Here is a tiny trained network, its code and every weight. The questions are about switching its units off for an input and a class, where a switched-off unit gives its printed mean instead of its output.

import numpy as np


def w(rows, s, z=0):
    codes = np.array(rows[::2]) - 128.0
    scale = np.full(codes.shape[1], s)
    scale[-1] = z or s
    return codes * scale


def norm(h):
    return h / np.sqrt((h * h).mean(-1, keepdims=True) + 1e-5)


def f(y):
    return np.maximum(y, 0)


def log_softmax(a):
    a = a - a.max(-1, keepdims=True)
    return a - np.log(np.exp(a).sum(-1, keepdims=True))


def net(x, mask):
    res = np.array(x, float).reshape(1, 2) / 4 @ E
    u = 0
    for l in range(2):
        y = f(norm(res) @ A[l][:, :-1].T + A[l][:, -1])
        res = res + np.where(mask[u : u + 12], y, B[l][:, -1]) @ B[l][:, :-1]
        u += 12
    return log_softmax(norm(res)[-1] @ U[:, :-1].T + U[:, -1])


A, B = {}, {}
E = w([
[94,123,2,228],'x0',
[223,39,101,117],'x1',
],0.0098)
A[0] = w([
[158,139,141,141,112],'0.n1',
[147,1,126,97,116],'0.n2',
[109,35,107,72,2],'0.n3',
[102,212,51,77,167],'0.n4',
[46,50,93,156,150],'0.n5',
[38,136,183,107,41],'0.n6',
[188,172,116,69,121],'0.n7',
[134,131,174,109,187],'0.n8',
[137,166,124,167,101],'0.n9',
[98,81,147,145,75],'0.n10',
[165,161,132,137,65],'0.n11',
[224,133,141,130,18],'0.n12',
],0.0097,0.0042)
B[0] = w([
[99,96,113,157,139],'0.n1',
[192,253,160,132,255],'0.n2',
[151,189,105,55,155],'0.n3',
[242,166,122,113,223],'0.n4',
[126,110,186,210,227],'0.n5',
[170,180,104,149,194],'0.n6',
[97,76,151,221,182],'0.n7',
[122,75,111,224,214],'0.n8',
[188,155,159,67,157],'0.n9',
[107,113,145,98,128],'0.n10',
[111,114,151,143,128],'0.n11',
[87,85,103,163,174],'0.n12',
],0.007,0.0049)
A[1] = w([
[197,64,68,116,51],'1.n1',
[35,197,117,96,59],'1.n2',
[99,117,117,201,97],'1.n3',
[105,94,220,9,151],'1.n4',
[188,100,189,211,177],'1.n5',
[141,187,57,117,100],'1.n6',
[163,183,145,124,51],'1.n7',
[61,167,69,117,212],'1.n8',
[194,40,45,64,154],'1.n9',
[194,150,148,119,3],'1.n10',
[177,77,145,92,130],'1.n11',
[89,98,21,148,76],'1.n12',
],0.012,0.0047)
B[1] = w([
[113,193,143,129,165],'1.n1',
[198,183,90,69,152],'1.n2',
[137,91,150,64,167],'1.n3',
[109,50,60,244,175],'1.n4',
[97,120,93,68,252],'1.n5',
[97,53,136,116,166],'1.n6',
[137,91,142,103,159],'1.n7',
[164,152,153,169,164],'1.n8',
[147,225,158,152,170],'1.n9',
[98,119,114,120,155],'1.n10',
[104,185,154,185,165],'1.n11',
[89,53,227,172,160],'1.n12',
],0.011)
U = w([
[88,51,113,212,249],'0',
[192,252,108,141,43],'1',
[98,85,74,47,5],'2',
],0.02,0.0015)

Each question gives the input, the list of numbers given to net, and the class t.
The units are the neurons (one row each of A and B). Each row of codes is followed by its name. A weight is (code - 128) times the scale printed after its matrix; where a second scale follows, it is the last column's (A, B and U).
mask holds one flag per neuron, layer by layer. A switched-off neuron (its flag False) gives its mean, the last column of its row in B, instead of its output. The means were averaged over made-up inputs and are rounded, as every weight is.
A unit's drop is (log p(t) with every unit on - log p(t) with that unit switched off) / (log p(t) with every unit on - log p(t) with every unit switched off).
most important unit: the unit with the biggest drop
top k neurons: the k neurons with the biggest drops, biggest first
top k neurons in layer l: the k neurons of layer l with the biggest drops, biggest first
drop when u is switched off: that unit's drop, to one decimal
input [-2,2], class 2: most important unit	1.n5
input [3,0], class 2: top 2 neurons	(0.n5, 1.n4)
input [4,5], class 1: top 2 neurons	(1.n9, 1.n4)
input [0,3], class 2: top 3 neurons	(0.n2, 0.n4, 1.n9)
input [0,-3], class 2: top 4 neurons	(0.n4, 1.n6, 0.n2, 1.n9)
input [6,7], class 1: top 4 neurons	(1.n9, 1.n1, 1.n4, 0.n8)
input [-3,3], class 2: top 4 neurons	(1.n5, 0.n2, 0.n4, 0.n8)
input [3,-3], class 2: top 3 neurons in layer 1	(1.n4, 1.n9, 1.n12)
input [-8,-8], class 0: top 3 neurons in layer 1	(1.n4, 1.n9, 1.n1)
input [-7,7], class 0: top 2 neurons	(1.n4, 0.n4)
input [3,2], class 2: top 3 neurons	(0.n5, 1.n4, 1.n5)
input [-3,-3], class 2: top 4 neurons	(0.n6, 0.n8, 0.n2, 1.n9)
input [-4,-4], class 0: top 3 neurons	(0.n2, 1.n4, 1.n9)
input [1,-3], class 2: top 3 neurons in layer 1	(1.n6, 1.n9, 1.n4)
input [6,8], class 1: most important unit	1.n9
input [-8,4], class 0: drop when 1.n4 is switched off	0.4
input [-8,-5], class 0: drop when 1.n4 is switched off	0.7
input [-7,-7], class 0: drop when 1.n9 is switched off	0.3
input [-6,8], class 1: top 2 neurons in layer 1	(1.n9, 1.n12)
